Here is a tiny trained network, its code and every weight. The questions are about switching its units off for an input and a target symbol, where a switched-off unit gives its printed mean instead of its output.

import numpy as np


def w(rows, s, z=0):
    codes = np.array(rows[::2]) - 128.0
    scale = np.full(codes.shape[1], s)
    scale[-1] = z or s
    return codes * scale


def norm(h):
    return h / np.sqrt((h * h).mean(-1, keepdims=True) + 1e-5)


def f(y):
    return np.maximum(y, 0)


def softmax(a):
    e = np.exp(a - a.max(-1, keepdims=True))
    return e / e.sum(-1, keepdims=True)


def log_softmax(a):
    a = a - a.max(-1, keepdims=True)
    return a - np.log(np.exp(a).sum(-1, keepdims=True))


def net(x, mask):
    ids = ['ΠΣΩαδημτψ'.index(c) for c in x.split()]
    T = len(ids)
    res = E[ids] + P[:T]
    q, k, v = (norm(res) @ M[0].T for M in (Q, K, V))
    z = softmax(np.where(np.tri(T) > 0, q @ k.T / 4**0.5, -1e9)) @ v
    res = res + np.where(mask[0], z, O[0][:, -1]) @ O[0][:, :-1]
    y = f(norm(res) @ A[0][:, :-1].T + A[0][:, -1])
    res = res + np.where(mask[1:9], y, B[0][:, -1]) @ B[0][:, :-1]
    return log_softmax(norm(res)[-1] @ U[:, :-1].T + U[:, -1])


Q, K, V, O, A, B = {}, {}, {}, {}, {}, {}
E = w([
[108,158,133],'Π',
[106,139,134],'Σ',
[108,112,171],'Ω',
[103,125,177],'α',
[114,129,142],'δ',
[101,110,151],'η',
[118,153,95],'μ',
[253,40,70],'τ',
[114,136,130],'ψ',
],0.016)
P = w([
[148,114,90],'0',
[254,200,168],'1',
[247,180,178],'2',
[241,178,182],'3',
[51,103,124],'4',
[61,97,114],'5',
[52,97,116],'6',
[84,122,135],'7',
[74,122,137],'8',
],0.0054)
Q[0] = w([
[162,209,181],'head 1',
[115,10,168],'head 1',
[183,108,171],'head 1',
[117,158,98],'head 1',
],0.013)
K[0] = w([
[6,110,116],'head 1',
[216,84,108],'head 1',
[98,83,73],'head 1',
[132,130,154],'head 1',
],0.015)
V[0] = w([
[132,80,171],'head 1',
[92,126,166],'head 1',
[8,128,96],'head 1',
[114,224,161],'head 1',
],0.016)
O[0] = w([
[58,46,155,110],'head 1',
[188,132,223,170],'head 1',
[214,95,145,160],'head 1',
[148,253,202,253],'head 1',
],0.011,0.0063)
A[0] = w([
[201,138,122,242],'neuron 1',
[57,208,120,102],'neuron 2',
[97,207,62,24],'neuron 3',
[59,167,130,189],'neuron 4',
[43,133,161,217],'neuron 5',
[54,162,141,212],'neuron 6',
[98,193,66,38],'neuron 7',
[98,3,120,254],'neuron 8',
],0.012,0.0035)
B[0] = w([
[94,70,114,243],'neuron 1',
[162,74,91,254],'neuron 2',
[143,74,85,168],'neuron 3',
[173,70,136,238],'neuron 4',
[183,166,246,247],'neuron 5',
[188,101,149,251],'neuron 6',
[170,109,79,159],'neuron 7',
[55,211,102,214],'neuron 8',
],0.013,0.0059)
U = w([
[149,248,141,206],'Π',
[168,135,123,43],'Σ',
[50,168,208,76],'Ω',
[93,127,213,3],'α',
[164,30,149,96],'δ',
[75,82,168,157],'η',
[196,145,49,61],'μ',
[98,169,57,170],'τ',
[205,89,95,57],'ψ',
],0.016,0.0074)

Each question gives the input, a string of symbols that net reads in full, and the target symbol t.
The units are the heads (4 rows each of Q, K, V and O) and the neurons (one row each of A and B). Each row of codes is followed by its name. A weight is (code - 128) times the scale printed after its matrix; where a second scale follows, it is the last column's (O, A, B and U).
mask holds one flag per unit, heads first, then neurons. A switched-off unit (its flag False) gives its mean, the last column of its rows in O or B, instead of its output. The means were averaged over made-up inputs and are rounded, as every weight is.
A unit's drop is (log p(t) with every unit on - log p(t) with that unit switched off) / (log p(t) with every unit on - log p(t) with every unit switched off).
The circuit of an input: a set's keep is (log p(t) with only the set's units on - log p(t) with every unit switched off) / (log p(t) with every unit on - log p(t) with every unit switched off). Starting from all 9 units, units are removed one at a time, each time the one whose removal leaves the highest keep (on an exact tie, the one counted first), for as long as the keep stays at least 0.8.
units of the circuit, in order: the units of the circuit, biggest drop first
top k neurons: the k neurons with the biggest drops, biggest first
drop of u: that unit's drop, to one decimal
input ψ ψ δ, target ψ: units of the circuit, in order -> [head 1]
input μ η Π, target μ: units of the circuit, in order -> [head 1; neuron 5]
input μ Π Π Ω, target μ: units of the circuit, in order -> [head 1; neuron 5]
input Π Π μ μ τ δ δ Ω, target Ω: top 3 neurons -> [neuron 8; neuron 5; neuron 1]
input δ η Π Π, target δ: top 2 neurons -> [neuron 5; neuron 1]
input μ μ μ, target μ: units of the circuit, in order -> [head 1; neuron 5]
input ψ δ Σ, target ψ: top 3 neurons -> [neuron 1; neuron 5; neuron 8]
input δ Σ δ Ω, target δ: top 2 neurons -> [neuron 5; neuron 1]
input δ Ω η, target δ: top 2 neurons -> [neuron 5; neuron 1]
input ψ τ Ω ψ Π δ η, target η: drop of neuron 8 -> 0.2
input Ω η Π Σ, target Ω: drop of neuron 5 -> 0.0
input Ω Π ψ, target Ω: drop of head 1 -> 0.8
input μ δ Π, target μ: drop of neuron 8 -> 0.1
input η Π ψ Π, target η: top 2 neurons -> [neuron 8; neuron 5]
